Below are the code and all the weights of a small trained network. Each question names an input and a target symbol and asks about switching units off, where a switched-off unit gives its printed mean instead of its output.

import numpy as np


def w(rows, s, z=0):
    codes = np.array(rows[::2]) - 128.0
    scale = np.full(codes.shape[1], s)
    scale[-1] = z or s
    return codes * scale


def f(y):
    return y / 2 * (1 + np.tanh(0.7978845608 * (y + 0.044715 * y**3)))


def softmax(a):
    e = np.exp(a - a.max(-1, keepdims=True))
    return e / e.sum(-1, keepdims=True)


def log_softmax(a):
    a = a - a.max(-1, keepdims=True)
    return a - np.log(np.exp(a).sum(-1, keepdims=True))


def net(x, mask):
    ids = ['ΔΣΨαβζω'.index(c) for c in x.split()]
    T = len(ids)
    res = E[ids] + P[:T]
    r = res
    for j in range(2):
        rows = slice(2 * j, 2 * j + 2)
        q, k, v = (r @ M[0][rows].T for M in (Q, K, V))
        z = softmax(np.where(np.tri(T) > 0, q @ k.T / 2**0.5, -1e9)) @ v
        o = O[0][rows]
        res = res + np.where(mask[j], z, o[:, -1]) @ o[:, :-1]
    y = f(res @ A[0][:, :-1].T + A[0][:, -1])
    res = res + np.where(mask[2:6], y, B[0][:, -1]) @ B[0][:, :-1]
    return log_softmax(res[-1] @ U[:, :-1].T + U[:, -1])


Q, K, V, O, A, B = {}, {}, {}, {}, {}, {}
E = w([
[11,185,121,177,172,179,70],'Δ',
[176,40,145,131,100,101,109],'Σ',
[159,79,210,179,103,161,79],'Ψ',
[219,130,183,37,99,144,110],'α',
[66,236,186,111,151,145,136],'β',
[154,97,66,140,224,208,146],'ζ',
[125,138,135,97,150,41,66],'ω',
],0.012)
P = w([
[200,50,108,170,135,82,125],'0',
[183,37,166,146,164,95,100],'1',
[151,84,165,137,201,105,101],'2',
[133,144,169,85,169,96,96],'3',
[171,172,180,105,97,50,2],'4',
[127,235,117,12,114,126,43],'5',
[105,129,116,88,238,200,194],'6',
[118,34,192,248,198,70,130],'7',
],0.0047)
Q[0] = w([
[177,110,164,82,156,172,14],'H1',
[181,152,255,22,252,186,51],'H1',
[123,77,230,206,208,94,55],'H2',
[78,171,18,118,152,171,124],'H2',
],0.0046)
K[0] = w([
[89,188,122,62,157,89,58],'H1',
[61,136,90,148,155,95,61],'H1',
[137,137,109,73,183,215,255],'H2',
[163,91,122,128,90,80,95],'H2',
],0.0076)
V[0] = w([
[87,254,115,74,126,50,73],'H1',
[181,88,70,86,145,30,126],'H1',
[99,172,40,134,219,165,158],'H2',
[182,153,140,45,128,221,160],'H2',
],0.0079)
O[0] = w([
[78,111,217,156,199,107,157,163],'H1',
[225,228,148,174,150,132,165,181],'H1',
[150,158,118,36,193,144,155,5],'H2',
[144,111,181,115,81,255,86,219],'H2',
],0.0098,0.0026)
A[0] = w([
[166,151,130,151,166,123,129,175],'N1',
[107,3,144,155,78,161,124,254],'N2',
[137,129,150,232,57,149,172,134],'N3',
[160,121,175,88,88,189,94,117],'N4',
],0.0063,0.0016)
B[0] = w([
[197,188,127,147,157,73,127,161],'N1',
[42,158,140,120,82,47,4,245],'N2',
[134,149,109,240,173,114,91,187],'N3',
[153,124,194,93,79,230,68,253],'N4',
],0.0048,0.0036)
U = w([
[100,116,110,81,180,26,132,35],'Δ',
[163,162,29,181,113,146,164,181],'Σ',
[90,92,57,129,24,68,111,149],'Ψ',
[100,105,179,179,46,211,97,7],'α',
[2,45,189,71,127,105,158,242],'β',
[166,148,120,46,118,231,138,145],'ζ',
[132,188,231,190,202,95,213,130],'ω',
],0.0048,0.0021)

Each question gives the input, a string of symbols that net reads in full, and the target symbol t.
The units are the heads (2 rows each of Q, K, V and O) and the neurons (one row each of A and B). Each row of codes is followed by its name. A weight is (code - 128) times the scale printed after its matrix; where a second scale follows, it is the last column's (O, A, B and U).
mask holds one flag per unit, heads first, then neurons. A switched-off unit (its flag False) gives its mean, the last column of its rows in O or B, instead of its output. The means were averaged over made-up inputs and are rounded, as every weight is.
A unit's drop is (log p(t) with every unit on - log p(t) with that unit switched off) / (log p(t) with every unit on - log p(t) with every unit switched off).
The circuit of an input: a set's keep is (log p(t) with only the set's units on - log p(t) with every unit switched off) / (log p(t) with every unit on - log p(t) with every unit switched off). Starting from all 6 units, units are removed one at a time, each time the one whose removal leaves the highest keep (on an exact tie, the one counted first), for as long as the keep stays at least 0.8.
units of the circuit, in order: the units of the circuit, biggest drop first
most important unit: the unit with the biggest drop
heads that matter: for each layer, one digit per head in row order, 1 if its drop is at least 0.15 and else 0, layers parted by /
drop of u: that unit's drop, to one decimal
input α Δ α β β β α, target β: heads that matter : 10
input Ψ ζ α Δ Δ β Ψ, target β: heads that matter : 10
input Ψ Ψ β Ψ Δ β ζ, target β: units of the circuit, in order : (H1)
input α α ζ Ψ, target ζ: heads that matter : 11
input β β α β α Δ, target β: heads that matter : 10
input β ω Ψ ω β ζ, target ω: units of the circuit, in order : (H1; H2)
input Ψ Σ Ψ, target Ψ: heads that matter : 11
input ζ ω ω ω ω Δ, target ω: units of the circuit, in order : (H1; H2)
input α α α, target α: heads that matter : 01
input Σ ω Ψ ω, target ω: heads that matter : 10
input Ψ ζ β Ψ Σ Σ ζ Σ, target ζ: heads that matter : 11
input Σ Ψ ω ω α, target ω: drop of H1 : 0.9
input Ψ ω ω ω β ω Ψ, target ω: drop of H1 : 0.8
input Δ β Ψ, target β: drop of H1 : 0.9
input Σ ζ Ψ, target ζ: drop of H1 : 0.4
input ω ω ω ω β, target ω: most important unit : H1
